Below is a small trained network, with its code and all its weights. Each question gives an input and a class and asks what happens when units are switched off, that is, made to give their printed mean instead of their output.

import numpy as np


def w(rows, s, z=0):
    codes = np.array(rows[::2]) - 128.0
    scale = np.full(codes.shape[1], s)
    scale[-1] = z or s
    return codes * scale


def f(y):
    return y / 2 * (1 + np.tanh(0.7978845608 * (y + 0.044715 * y**3)))


def log_softmax(a):
    a = a - a.max(-1, keepdims=True)
    return a - np.log(np.exp(a).sum(-1, keepdims=True))


def net(x, mask):
    res = np.array(x, float).reshape(1, 5) / 4 @ E
    y = f(res @ A[0][:, :-1].T + A[0][:, -1])
    res = res + np.where(mask, y, B[0][:, -1]) @ B[0][:, :-1]
    return log_softmax(res[-1] @ U[:, :-1].T + U[:, -1])


A, B = {}, {}
E = w([
[2,124,135,27,117],'x0',
[28,232,67,228,51],'x1',
[88,173,27,107,159],'x2',
[207,219,203,177,194],'x3',
[99,38,242,141,210],'x4',
],0.005)
A[0] = w([
[182,201,141,145,150,254],'N0',
[108,102,46,105,114,74],'N1',
[158,2,190,77,132,254],'N2',
[161,169,153,176,88,254],'N3',
[104,153,84,91,99,97],'N4',
[157,152,115,222,71,253],'N5',
],0.009,0.0028)
B[0] = w([
[81,17,253,182,202,199],'N0',
[47,120,55,109,148,159],'N1',
[95,125,174,245,233,253],'N2',
[111,54,218,192,211,193],'N3',
[50,76,63,96,61,161],'N4',
[68,6,243,233,151,219],'N5',
],0.0054,0.0066)
U = w([
[136,74,216,186,217,254],'0',
[208,193,107,15,90,2],'1',
[89,124,3,49,40,239],'2',
],0.0055,0.0028)

Each question gives the input, the list of numbers given to net, and the class t.
The units are the neurons (one row each of A and B). Each row of codes is followed by its name. A weight is (code - 128) times the scale printed after its matrix; where a second scale follows, it is the last column's (A, B and U).
mask holds one flag per neuron, in row order. A switched-off neuron (its flag False) gives its mean, the last column of its row in B, instead of its output. The means were averaged over made-up inputs and are rounded, as every weight is.
A unit's drop is (log p(t) with every unit on - log p(t) with that unit switched off) / (log p(t) with every unit on - log p(t) with every unit switched off).
The circuit of an input: a set's keep is (log p(t) with only the set's units on - log p(t) with every unit switched off) / (log p(t) with every unit on - log p(t) with every unit switched off). Starting from all 6 units, units are removed one at a time, each time the one whose removal leaves the highest keep (on an exact tie, the one counted first), for as long as the keep stays at least 0.8.
units of the circuit, in order: the units of the circuit, biggest drop first
most important unit: the unit with the biggest drop
top k neurons: the k neurons with the biggest drops, biggest first
drop when u is switched off: that unit's drop, to one decimal
input [-2,5,5,-4,4], class 2: most important unit -> N2
input [5,-5,7,8,-3], class 1: top 2 neurons -> N5; N2
input [2,-7,6,-3,-1], class 2: units of the circuit, in order -> N5; N0
input [5,6,-6,0,2], class 2: units of the circuit, in order -> N2; N0
input [-5,7,5,-1,-8], class 0: top 3 neurons -> N5; N3; N0
input [3,-5,1,-6,-2], class 2: top 2 neurons -> N5; N0
input [6,-3,1,-3,-1], class 2: drop when N3 is switched off -> 0.2
input [5,-3,5,8,1], class 1: drop when N0 is switched off -> -0.3
input [8,4,5,4,2], class 2: drop when N3 is switched off -> 0.1
input [8,-8,6,0,-4], class 2: drop when N4 is switched off -> 0.1
